Each row of numbers belongs to one of the nodes below and depends on some of the facts about them. Some rows are named. Which node is each other row?

Facts:
baklak (Δ sikir) (φ plostogrun)
batrin (Δ sisi) (Ω sikir)
biflir (Δ kladaskik)
bizis (Ω lanuva)
boman (π dustim) (Δ remon)
brisak (Δ remon) (Ω roflo) (φ bizis)
brobrubro (Δ luven) (Ω skebok)
brolak (π tubrasos) (Δ pomo)
bubrul (Δ sisi)
dafadro (Δ taba) (φ sisi)
dosker (π kurar) (Δ guflir) (Ω plostil) (φ tubrasos)
drastifa (π sisi) (Δ sisi) (Ω kladaskik)
drazon (π dustim) (Δ stasogrem) (Ω sapok, trava) (φ genek)
driplebal (π kladaskik) (Δ tistu) (φ travopin)
droro (π kletre) (Δ mipluk) (Ω tobedru)
dustim (Ω roplin, batrin)
falipu (Δ leple)
flabel (π vemu) (Δ sisi)
flalo (Δ guskin)
flapil (Δ taba) (Ω stalar) (φ grose)
flasto (Δ mipluk)
flegize (Ω kurar)
flenal (π mipluk) (Δ guskin) (φ genek)
flibro (Δ genek) (Ω pludam, zifel, nubra, skerer, skatrigrok)
fliplok (π kodram) (Δ flegize)
fliran (π sibru) (Δ goste)
flizul (Δ kletre)
flodak (Δ guskin) (Ω trome)
fluplebra (Δ bizis) (Ω mipluk)
getros (π kletre) (Δ kladaskik) (Ω drinos, fliplok)
gifle (π flizul) (Δ veti) (φ kletre)
giko (Δ kifle)
goste (Ω stepleruk, trolur, sikir, parim)
gradis (π gadak) (Δ pomo) (Ω loplak)
gragrus (Δ kifle) (Ω vemu)
grebribe (π drinos) (Δ kladaskik) (Ω stalar, guskin)
grezavun (Δ bepin)
griskenur (π kladaskik) (Δ kletre)
grobras (Δ guflir) (Ω stalar, flapil, klobupla, vemu, kodram) (φ vafli)
grose (π mutaras) (Δ sani)
gruklenar (Δ bizis) (Ω plostogrun)
guskin (Ω drastifa, keklas)
keklas (π veti) (Δ dustim)
kifle (Ω vabro)
kledruk (Δ luven) (Ω tratri, sekla, travopin)
kletre (Ω kledruk, trava, platror)
klobupla (Δ veti)
klolak (Δ pomo) (Ω sedugran, vomu)
klupunuk (Δ sikir)
kurar (Δ genek) (Ω brobrubro, vemu) (φ tupli)
lalur (Δ tistu)
lanuva (Δ sisi) (φ goste)
ledur (π lalur) (Δ sisi) (φ pomo)
leno (Δ mipluk) (Ω veti)
leple (Ω gruklenar, trolur, brobrubro, kladaskik)
livi (Δ remon) (φ sibru)
loplak (π pomo) (Δ roplin)
luven (Ω skeludil)
medak (π flodak) (Δ kladaskik) (Ω veru)
meflom (Δ stasogrem) (Ω vemu)
mugrer (π tupul) (Δ stasogrem) (Ω fliran)
mutaras (Δ stasogrem)
nidram (π mutaras) (Δ tupli)
niklis (Δ remon)
nubra (π kurar) (Δ dustim) (Ω stepleruk)
parim (Δ stasogrem) (Ω tapader, keklas)
platror (π skeludil) (Δ flegize) (Ω klobupla) (φ flodak)
plinan (π grezavun) (Δ tistu)
plokipe (Δ kifle) (Ω drastifa, zoneskol)
plostil (π kurar) (Δ taba) (Ω skegra)
plostogrun (π bizis) (Δ goste)
pludam (Δ sikir) (Ω meflom) (φ stasogrem)
pluflun (π stasogrem) (Δ mipluk)
pobrapla (π sibru) (Δ taba) (Ω tovul) (φ grobras)
pomo (Ω sevim, niklis)
ragrur (π dustim) (Δ tupli) (Ω zoneskol)
reflofli (π goste) (Δ tistu)
roflo (Δ travopin) (Ω tupul, niklis) (φ mutaras)
rolom (Δ luven) (φ tubrasos)
roplin (Ω bizis, vabro)
rostal (π batrin) (Δ mipluk) (Ω roplin, vomu)
rupur (Δ tistu) (Ω grebribe, fluplebra)
rustor (Δ bepin)
ruta (Δ guflir)
sapok (Δ remon) (φ remon)
sedugran (Δ taba) (Ω guskin, todrol, tobedru)
sekla (Ω zoneskol, grebribe)
sevim (π tupul) (Δ kodram) (φ mutaras)
sibru (Δ travopin) (Ω fluplebra, flodak) (φ gadak)
sikir (Ω loplak)
skatopli (Δ tupli) (φ stesta)
skatrigrok (Δ pomo) (Ω plostogrun, kletre, vemu) (φ guflir)
skebok (π voma) (Δ leple)
skegra (Δ veti) (Ω skidror) (φ skerer)
skeludil (π tistu) (Δ kifle) (Ω pludam, biflir) (φ lalur)
skerer (Δ pomo) (Ω vuske, meflom)
skeska (π guflir) (Δ taba)
skidror (π gadak) (Δ tupli) (Ω giko, keklas) (φ bizis)
skubus (Δ taba) (Ω tamus, rupur) (φ lalur)
sogim (π lalur) (Δ dustim) (φ tistu)
sograr (π skidror) (Δ bepin) (φ sekla)
stalar (Δ kladaskik) (Ω sevim, skegra)
stasogrem (Ω fliran)
stepleruk (π bepin) (Δ veti) (φ tupli)
stesta (Δ mipluk) (Ω stepleruk) (φ grezavun)
suli (π roplin) (Δ kodram) (Ω leno)
taba (Ω roplin, mipluk)
tamus (Δ flegize) (Ω roplin)
tapader (Δ sani) (Ω trome, vemu)
tela (π loplak) (Δ sikir) (Ω gragrus, vomu)
tilen (Δ bizis) (φ tupli)
tiplem (Δ mipluk) (φ batrin)
tobedru (Δ sikir) (Ω grebribe)
todrol (Δ tistu)
tomam (π flodak) (Δ bizis) (Ω griskenur)
tovul (Δ pomo)
tradre (Δ remon) (Ω lalur)
tratri (π sogim) (Δ dustim) (Ω gadak, veti)
trava (Δ drinos) (Ω kladaskik)
tretro (Δ guflir) (Ω driplebal, fluplebra) (φ batrin)
trolok (Δ taba) (Ω zoneskol, lanuva)
trolur (Δ sekla) (Ω sibru)
trome (π tupul) (Δ dustim) (Ω gragrus) (φ tistu)
tubrasos (π guskin) (Δ sikir) (Ω ruta, kledruk, drinos, rupur) (φ stasogrem)
tupul (Δ gadak) (Ω trolok) (φ guskin)
vabro (π kurar) (Δ mipluk) (Ω lanuva)
vafli (π roplin) (Δ kodram)
vemu (π pomo) (Δ veti) (Ω skidror)
veru (π grezavun) (Δ tistu) (Ω grobras, vabro) (φ tubrasos)
voma (π sani) (Δ drinos) (Ω grezavun, tistu, guskin) (φ remon)
vomu (Δ mipluk) (Ω drastifa, guskin)
vuske (π stalar) (Δ dustim)
vustipla (π flizul) (Δ dustim) (Ω stasogrem, driplebal, lanuva)
zestuga (π flodak) (Δ dustim) (φ grose)
zifel (Δ kodram)
zistine (Δ remon)
zoneskol (Δ sekla)
zotres (π grezavun) (Δ sisi) (Ω flabel)
zukem (Δ sisi) (Ω tradre, sedugran) (φ grobras)

Named rows:
-21  -20  -5  21  6  23  -47  20  19  13  -4  -14  33  41  -11  12  -6  33  39  54  1  27  -3  -20  12  2  -3  -17  16  -39  -6  -13  20  -15  34  26  2  -12 -> kurar
4  15  -28  19  -33  -8  4  -10  -8  10  -7  -6  1  -18  1  5  5  28  -10  -17  8  13  10  13  -1  -19  -16  3  -16  17  3  -5  -4  22  0  -17  6  6 -> guskin
-4  5  -30  4  -28  -18  9  -9  -15  0  -1  -6  6  -17  2  1  -4  23  -8  -12  4  18  9  -4  -9  -21  -19  -8  -10  16  14  -7  -11  14  7  -17  8  6 -> vomu
-5  -5  -18  2  -2  0  -29  15  -4  23  10  -15  3  6  -11  3  -7  -4  15  8  9  -9  11  6  -2  11  3  -22  -15  -7  0  -25  11  -23  -3  1  9  7 -> skidror
-2  9  -16  7  -21  -14  7  1  -8  -3  -1  6  3  -5  6  2  -1  18  -10  -13  11  15  5  0  -4  -13  -15  -4  -3  3  7  -3  -6  7  6  -7  8  -1 -> rupur
3  10  -2  5  -17  -5  7  2  7  0  1  1  10  -1  9  3  8  12  0  -11  5  1  1  4  2  -8  -14  -1  5  -10  -11  13  9  9  4  8  -2  -1 -> sikir
7  5  -2  1  -8  -10  5  6  12  -7  -3  9  10  4  11  1  7  11  -2  -13  1  -2  -6  5  -5  -6  -20  2  5  -20  -20  18  4  10  2  13  -4  -6 -> taba
10  19  16  -15  18  -9  -34  2  12  -6  2  13  -9  11  -2  21  18  -25  12  -12  -1  27  6  -5  -35  9  -18  -34  -29  -14  2  -56  40  0  -8  -12  -18  25 -> tubrasos
-9  1  -5  2  -8  -10  3  5  -1  1  2  0  7  1  6  -6  0  10  -2  -7  11  6  2  -2  3  -10  -7  -10  5  -11  2  2  7  -4  5  10  1  -4 -> brobrubro
2  -7  -7  -8  -7  -17  -5  11  -2  6  9  -7  16  6  -7  11  -9  0  28  13  -4  -2  14  -7  -3  -5  -15  -1  -10  -1  10  -5  -6  -9  1  6  3  8 -> stesta
5  -6  -9  0  0  -20  -12  16  0  5  1  5  7  14  -5  9  -10  6  16  5  3  -2  8  4  -5  -2  -17  6  -14  -10  1  -7  -10  -8  -5  9  5  -1 -> skubus
12  5  34  -14  13  0  7  13  11  -11  4  18  1  21  -1  17  4  -18  13  24  -13  -11  -2  -7  6  3  0  19  5  -3  8  14  -15  -9  0  8  -4  1 -> lanuva
0  -4  3  -4  13  15  3  -9  -4  -4  -3  0  -13  -8  -1  -7  0  -12  -14  -1  -6  -6  -9  -1  -2  12  16  1  3  11  -2  1  -4  1  -4  -12  0  -1 -> brolak
7  -7  6  -3  17  9  -11  0  -3  6  2  -3  -9  4  -14  7  -7  -19  11  17  -10  -14  1  3  -1  16  14  12  -11  13  4  -10  -12  -8  -10  -9  3  5 -> flenal
-2  -5  9  -3  10  3  12  -11  -2  -5  -7  1  -9  -7  0  -7  0  -1  -10  0  -4  2  -3  1  7  -5  10  14  3  9  7  9  -9  6  -4  2  -5  -1 -> falipu
7  -6  6  -5  17  11  -12  0  -2  4  1  -2  -10  4  -13  6  -6  -18  8  15  -10  -10  0  3  -2  17  14  9  -10  12  2  -10  -10  -7  -8  -11  1  6 -> gifle
5  -8  15  0  9  31  -29  -7  13  -21  -7  5  8  23  -13  8  -26  12  12  53  -16  22  5  7  9  -3  6  22  7  1  -1  2  -18  -4  21  -2  -3  8 -> tilen

Which node is each row?
No name comes twice in this set of rows, the named rows included.
-10  1  -11  5  -11  -10  1  3  -3  5  1  -3  5  -2  5  -6  -1  14  -4  -10  12  8  4  0  3  -13  -6  -12  1  -7  4  -2  6  -2  4  7  1  -4 -> parim
1  6  6  5  19  -5  -27  13  6  10  -3  5  1  18  -6  28  26  -11  24  0  -4  22  -6  -25  -26  18  -13  -26  -19  -16  5  -47  31  5  -1  -6  -7  6 -> dosker
5  -8  12  -4  15  1  -3  -2  -1  2  -4  -1  -6  4  -11  6  -7  -8  11  16  -7  -2  6  3  7  0  7  22  -10  11  11  -3  -13  -4  -9  4  -3  5 -> baklak
4  -14  7  -13  12  -3  1  -4  -3  3  1  -10  1  -2  -14  5  -9  -11  20  21  -16  -6  9  -3  3  -2  5  18  -11  16  14  -1  -17  -3  -9  3  -4  10 -> tiplem
-2  -5  7  -2  9  4  12  -13  -4  -6  -8  2  -11  -8  0  -7  -1  -2  -12  0  -4  4  -3  2  7  -7  11  16  1  13  8  7  -11  7  -6  -1  -4  0 -> todrol
5  1  10  -5  12  15  -12  3  -1  8  2  -1  -12  5  -10  11  2  -18  3  22  -8  -13  0  2  3  10  17  3  -10  12  10  -9  -11  -12  -7  -14  1  7 -> ledur
-2  8  -10  4  -16  -12  8  1  -5  -3  -1  6  4  -3  6  0  0  14  -8  -11  8  11  3  -1  -4  -11  -13  -4  0  0  5  1  -4  6  6  -3  5  -3 -> plokipe
-5  3  -12  10  -9  -5  -8  3  -2  4  8  -1  2  -2  10  -8  -3  2  -1  -8  7  -5  -5  -2  -7  4  -3  -22  6  -7  -4  -6  14  -4  8  -14  3  -13 -> tela
-4  -11  4  -12  8  1  16  -16  -4  -7  -3  -6  -3  -13  -1  -9  -1  -3  -4  4  -12  3  -2  -7  3  -8  6  9  4  13  8  11  -9  8  -3  0  -7  3 -> flasto
5  5  4  -9  -2  -20  12  14  8  -21  0  24  11  15  13  2  0  6  -4  -11  2  2  -9  -7  -13  -1  -24  0  12  -24  -12  19  -6  2  7  12  2  -11 -> trolok
6  6  3  21  -17  -14  2  -6  10  1  5  -1  7  -5  18  -6  -2  10  16  -8  1  -9  -4  5  5  -12  -13  5  8  -4  -6  13  16  13  4  -11  -10  -21 -> pomo
6  0  10  -1  4  12  12  -13  5  -1  -8  -4  -6  -10  -1  -3  7  -3  -7  -1  -8  -5  -2  10  10  -4  8  20  0  9  -6  16  -4  13  -9  5  -9  4 -> gadak

Now the same nodes, written a new way:
Named rows:
-2  -1  1  -4  -1  -1  -4  10  8  -2  0  3  -3  1  -9  4  2  -2  -2  3  -3  0  -3  3  5  -4 -> leno
-3  1  -1  -1  5  -1  3  11  1  -11  -2  2  -3  0  -4  9  -2  9  0  -6  0  -2  4  0  5  5 -> mipluk
-1  12  6  -2  -10  -6  -11  -5  15  0  -15  -15  14  -5  16  -2  7  -17  -12  21  8  1  8  -19  12  -8 -> vemu
5  3  0  -2  1  7  0  6  2  -4  1  -3  -1  1  9  7  0  14  8  -2  6  -3  0  -5  -8  4 -> remon
1  5  -1  -4  0  2  3  0  -6  -3  1  -1  1  -3  0  3  1  7  1  -2  0  -2  -1  4  -3  7 -> niklis
2  2  -3  0  3  2  7  1  -2  -7  -3  0  1  0  4  3  -2  9  0  -7  3  -1  2  -3  -3  5 -> sani
1  4  2  7  4  -2  -8  4  -3  2  5  -5  -1  -5  8  6  -1  9  12  3  8  3  3  -2  -7  3 -> grose
3  -3  0  -3  4  -1  -5  -3  -6  5  6  3  -5  0  -1  -1  0  -6  4  10  2  1  3  -7  -2  -6 -> tratri
5  3  -3  3  5  4  -2  8  3  -5  2  0  0  -2  10  7  0  16  9  -1  10  3  1  -6  -10  5 -> gadak
0  -2  4  5  1  -4  -3  1  2  4  4  0  0  0  1  -1  0  -5  3  3  1  2  1  -3  -1  -4 -> gradis
2  5  -1  -3  0  2  3  0  -7  -4  -1  -1  1  -3  0  3  0  8  1  -2  1  -3  0  4  -3  7 -> ruta
-1  3  3  6  3  -4  -3  -1  -8  0  1  -3  0  -5  3  4  -2  4  5  -2  2  0  6  0  -2  4 -> skebok
1  4  -1  -2  0  2  2  0  -5  -3  -1  -1  1  -3  1  4  1  7  1  -2  1  -2  0  4  -3  6 -> flalo
4  -2  15  -1  11  -11  -4  -5  5  3  -3  -6  8  12  -9  0  4  -4  11  7  -2  8  4  -4  -5  4 -> mugrer
7  -9  2  0  -2  6  -7  -1  7  6  -3  6  -9  -4  -5  -7  17  -1  2  -9  -8  10  -12  6  0  -4 -> sedugran
5  1  0  -3  7  1  -4  -7  -14  -1  0  -1  -6  -8  0  2  1  3  4  4  2  0  5  -4  -1  2 -> keklas
4  5  2  -2  1  8  -2  3  4  -7  5  -2  -3  0  10  4  0  14  11  -5  4  -4  0  -5  -8  5 -> tistu

Rows to name:
No name comes twice in this set of rows, the named rows included.
3  -8  -8  -2  -3  -5  6  0  -1  7  -29  -1  8  -5  -7  1  4  -9  -24  9  4  5  -7  0  7  -6 -> skegra
0  -2  -3  -2  2  -3  0  1  -6  8  14  7  0  9  -2  1  -4  -6  5  12  2  0  5  -4  -2  -6 -> vustipla
-14  3  -6  -21  -10  5  -11  -9  1  4  -22  -18  4  11  2  -13  -18  -10  -21  7  -6  1  -1  -7  25  -1 -> kurar
5  4  16  -16  6  -9  0  -19  0  -2  -9  -9  10  15  -10  -6  5  -17  -1  13  -7  -1  12  -14  8  0 -> trome
-7  20  0  0  0  7  -10  -10  19  -23  30  14  -5  -2  10  -10  1  15  20  -4  2  7  3  -7  -6  12 -> guflir
-5  -1  1  5  1  -8  3  -7  -2  2  -1  4  3  0  -5  -7  0  -13  -7  0  -4  3  5  -1  7  -4 -> skeludil
2  4  2  -10  -8  3  -2  0  11  0  -7  -5  3  3  3  -2  4  -7  -7  8  -2  -4  -3  -5  4  -6 -> grobras
4  -4  1  -4  -1  4  -5  -1  9  0  -5  2  -5  -3  -3  -5  7  -4  -3  2  -1  3  -9  -1  0  -5 -> stalar
-5  -6  3  2  3  -5  -7  12  7  2  6  5  -4  4  -8  4  0  -6  3  3  -3  2  1  2  5  -7 -> rostal
-10  -6  -7  -15  4  8  -22  -4  -10  12  0  -7  -11  11  0  -9  -23  0  2  9  0  8  0  -7  10  -2 -> nubra
12  -8  10  -7  -4  14  -2  14  11  3  0  -12  -6  12  11  6  1  4  9  -4  -1  -12  -6  -11  -7  -10 -> goste

The same nodes again, as new rows of numbers:
Some nodes and their rows:
-1  1  -6  4  2  1  -4  -5  0  -3  -6  19  1  13  9  2  -2  3  -6  13  7  -6  4  -6  -5  -3  4  7 -> vustipla
13  0  -5  -1  -3  19  15  -3  -2  -1  7  7  3  11  -5  3  -2  3  -3  9  -3  -4  7  -6  -5  -3  16  -4 -> lanuva
-2  7  -6  5  7  -3  -4  -3  6  6  -6  12  -3  1  -5  1  -3  11  2  0  5  -4  8  -3  -7  -3  -5  1 -> voma
-1  2  1  1  2  -2  3  -4  -1  1  15  -9  -3  5  -4  1  -4  2  -3  -2  1  -5  0  -2  -4  6  -3  5 -> grezavun
1  -3  0  1  4  -2  3  2  -1  -4  15  -5  -3  -1  -7  2  -2  2  -5  -1  -2  -2  1  -4  -4  8  -6  8 -> tistu
2  -3  -6  -1  3  1  -3  -3  -1  4  -7  20  -1  1  0  3  5  2  -3  -1  2  -7  5  7  6  -4  -8  0 -> sogim
-3  -4  -7  10  18  -3  -5  -3  15  -4  -7  -1  -3  -1  -7  1  -3  22  -5  -1  3  -6  -1  3  -6  -3  -7  12 -> flibro
-2  3  -7  7  7  2  -3  -2  5  -2  -6  10  1  4  8  1  -3  2  -2  1  6  -7  10  -5  -6  -4  16  1 -> rostal
-3  4  -6  5  7  -1  -4  -3  0  -5  -7  2  -4  2  -4  2  -3  12  -5  4  1  -5  5  -5  -7  -3  8  2 -> plokipe
-2  -4  5  -2  -2  5  -2  -4  10  -2  -6  -1  -3  0  11  1  11  2  -6  -1  -4  -6  1  10  -7  -3  8  2 -> boman
-2  -5  -3  6  -4  11  -4  -3  -1  16  -7  3  -3  -1  -4  5  7  13  22  -3  -2  -6  8  3  -8  -4  -10  11 -> pobrapla
-1  0  3  0  0  -2  5  4  -1  3  10  -9  -4  0  -6  3  -2  2  -5  -1  -2  -5  -1  2  -2  7  -5  2 -> plostogrun
2  -4  -5  -1  -3  5  4  -4  0  3  1  2  2  9  4  2  5  1  -3  0  -1  -8  2  -1  -2  0  4  -1 -> fliran
2  -4  -5  0  -3  5  8  1  -1  -4  7  -4  2  0  -6  10  10  0  -3  0  -3  -4  -4  0  -4  3  -6  -1 -> veti
0  -4  -4  -1  3  6  4  3  -1  0  -3  4  1  0  -5  2  0  3  0  -1  -3  -5  1  0  -3  -4  -5  -1 -> sapok
-1  -4  -5  0  2  2  -1  -3  1  -4  -6  -1  -1  1  -5  3  -1  2  -5  -1  -3  -6  -3  -4  -4  -1  1  1 -> tradre
0  -5  -5  -1  -1  -1  7  -2  0  -4  10  -7  -1  0  -4  7  5  1  -5  -2  -3  -5  -4  -3  -7  10  -8  8 -> gadak

Which node is each row?
No name comes twice in this set of rows, the named rows included.
7  -2  -4  -2  -4  9  3  -3  -2  6  -2  8  4  8  4  3  5  1  0  2  -2  -5  5  -3  -5  -3  3  -2 -> driplebal
-1  -3  -1  11  -4  17  -2  -4  -1  3  -10  14  -3  -1  -7  2  -2  28  14  0  -1  -6  16  -4  -8  -4  -6  2 -> zukem
1  7  -2  3  9  -3  3  6  -3  -5  17  -8  -4  1  -6  3  -3  2  -5  -2  -2  2  5  -6  -7  0  -9  5 -> guskin
0  -3  -5  0  -2  5  -3  -4  -2  -4  -5  3  3  10  -3  2  -2  2  -5  7  0  -6  4  -6  -7  -3  15  0 -> tamus
0  5  2  -1  -1  3  -2  -4  10  -2  -7  3  -4  3  17  1  4  2  -8  2  -1  -3  9  -4  -8  -5  16  1 -> ragrur
-2  -4  -5  1  7  0  -4  -4  6  -4  -7  11  -3  -1  8  3  13  2  -6  9  0  -2  4  -6  -7  -4  1  10 -> dustim
-2  -4  1  7  14  -2  -2  -2  6  -3  -3  -6  -2  -1  -6  2  -3  3  -3  -2  -1  -6  -2  1  -5  4  -5  10 -> skerer
1  -4  -4  2  -2  -3  0  -4  -1  -3  8  -5  3  8  6  2  2  2  -6  11  -1  -5  4  -8  -7  4  10  10 -> bizis
-3  4  -6  6  7  1  -3  2  5  -1  -5  8  -3  0  5  0  -1  3  -1  -1  6  -4  9  -5  -6  -2  7  0 -> droro

